Below are the code and all the weights of a small trained network. Each question names an input and a class and asks about switching units off, where a switched-off unit gives its printed mean instead of its output.

import numpy as np


def w(rows, s, z=0):
    codes = np.array(rows[::2]) - 128.0
    scale = np.full(codes.shape[1], s)
    scale[-1] = z or s
    return codes * scale


def f(y):
    return y / 2 * (1 + np.tanh(0.7978845608 * (y + 0.044715 * y**3)))


def log_softmax(a):
    a = a - a.max(-1, keepdims=True)
    return a - np.log(np.exp(a).sum(-1, keepdims=True))


def net(x, mask):
    res = np.array(x, float).reshape(1, 3) / 4 @ E
    y = f(res @ A[0][:, :-1].T + A[0][:, -1])
    res = res + np.where(mask, y, B[0][:, -1]) @ B[0][:, :-1]
    return log_softmax(res[-1] @ U[:, :-1].T + U[:, -1])


A, B = {}, {}
E = w([
[53,44,203,168,223,117,121,184,174],'x0',
[133,179,83,131,123,111,65,159,227],'x1',
[95,29,129,76,102,75,100,68,252],'x2',
],0.012)
A[0] = w([
[192,126,24,155,216,105,83,171,189,89],'neuron 0',
[156,71,153,112,127,50,149,91,37,183],'neuron 1',
[147,51,148,104,123,190,205,90,75,69],'neuron 2',
[138,183,2,65,32,146,208,49,118,3],'neuron 3',
[76,90,168,109,20,44,69,72,192,171],'neuron 4',
[157,144,98,191,150,153,165,122,68,50],'neuron 5',
[89,125,128,119,118,151,218,105,122,143],'neuron 6',
[129,33,111,105,50,88,141,129,105,84],'neuron 7',
[59,227,105,156,181,144,135,189,58,123],'neuron 8',
[134,207,91,158,104,91,52,173,188,102],'neuron 9',
],0.0086,0.0028)
B[0] = w([
[206,56,92,206,100,181,215,61,206,179],'neuron 0',
[195,152,97,159,176,211,115,20,240,194],'neuron 1',
[181,109,94,220,64,174,91,103,137,195],'neuron 2',
[69,14,224,112,95,139,222,204,152,245],'neuron 3',
[186,155,157,18,104,150,86,202,79,250],'neuron 4',
[148,115,79,103,140,141,110,175,133,179],'neuron 5',
[62,81,21,170,77,102,148,126,164,155],'neuron 6',
[143,91,24,77,131,151,76,202,40,177],'neuron 7',
[105,161,113,97,206,2,106,230,122,205],'neuron 8',
[149,55,78,190,86,216,97,70,76,195],'neuron 9',
],0.0071,0.013)
U = w([
[143,104,16,236,142,218,125,67,102,153],'0',
[42,32,254,156,185,104,255,188,134,88],'1',
[143,169,38,38,167,70,80,194,43,1],'2',
[81,229,93,101,124,124,133,65,95,167],'3',
],0.0059,0.0033)

Each question gives the input, the list of numbers given to net, and the class t.
The units are the neurons (one row each of A and B). Each row of codes is followed by its name. A weight is (code - 128) times the scale printed after its matrix; where a second scale follows, it is the last column's (A, B and U).
mask holds one flag per neuron, in row order. A switched-off neuron (its flag False) gives its mean, the last column of its row in B, instead of its output. The means were averaged over made-up inputs and are rounded, as every weight is.
A unit's drop is (log p(t) with every unit on - log p(t) with that unit switched off) / (log p(t) with every unit on - log p(t) with every unit switched off).
The circuit of an input: a set's keep is (log p(t) with only the set's units on - log p(t) with every unit switched off) / (log p(t) with every unit on - log p(t) with every unit switched off). Starting from all 10 units, units are removed one at a time, each time the one whose removal leaves the highest keep (on an exact tie, the one counted first), for as long as the keep stays at least 0.8.
circuit, biggest first: the units of the circuit, biggest drop first
most important unit: the unit with the biggest drop
k most important neurons: the k neurons with the biggest drops, biggest first
drop of u: that unit's drop, to one decimal
input [1,3,2], class 3: 3 most important neurons => [neuron 3; neuron 2; neuron 1]
input [0,-5,-8], class 2: most important unit => neuron 8
input [-7,-6,0], class 1: 2 most important neurons => [neuron 3; neuron 9]
input [1,-2,4], class 2: circuit, biggest first => [neuron 3; neuron 0]
input [2,6,7], class 2: 4 most important neurons => [neuron 4; neuron 1; neuron 2; neuron 3]
input [-3,-1,8], class 2: 2 most important neurons => [neuron 4; neuron 7]
input [-3,-2,-7], class 2: 2 most important neurons => [neuron 8; neuron 5]
input [7,8,6], class 0: 4 most important neurons => [neuron 0; neuron 3; neuron 9; neuron 8]
input [5,-5,-4], class 0: 4 most important neurons => [neuron 3; neuron 2; neuron 1; neuron 4]
input [0,-3,-1], class 3: circuit, biggest first => [neuron 3; neuron 9]
input [1,0,-2], class 3: 3 most important neurons => [neuron 3; neuron 4; neuron 7]
input [-2,5,8], class 2: 2 most important neurons => [neuron 4; neuron 1]
input [6,-7,-2], class 0: circuit, biggest first => [neuron 3; neuron 2]
input [5,5,-2], class 0: circuit, biggest first => [neuron 3]
input [4,5,-1], class 0: 3 most important neurons => [neuron 3; neuron 9; neuron 0]
input [-7,-5,-2], class 1: 2 most important neurons => [neuron 3; neuron 9]
input [1,-8,7], class 0: 2 most important neurons => [neuron 1; neuron 2]
input [-7,-6,-5], class 1: 3 most important neurons => [neuron 3; neuron 8; neuron 9]
input [1,2,3], class 3: 2 most important neurons => [neuron 3; neuron 8]
input [1,-5,-6], class 2: drop of neuron 0 => 0.4
input [-5,-1,-2], class 1: drop of neuron 3 => 0.5
input [-8,3,4], class 1: drop of neuron 3 => 1.1
input [0,-7,-1], class 0: drop of neuron 1 => 0.0
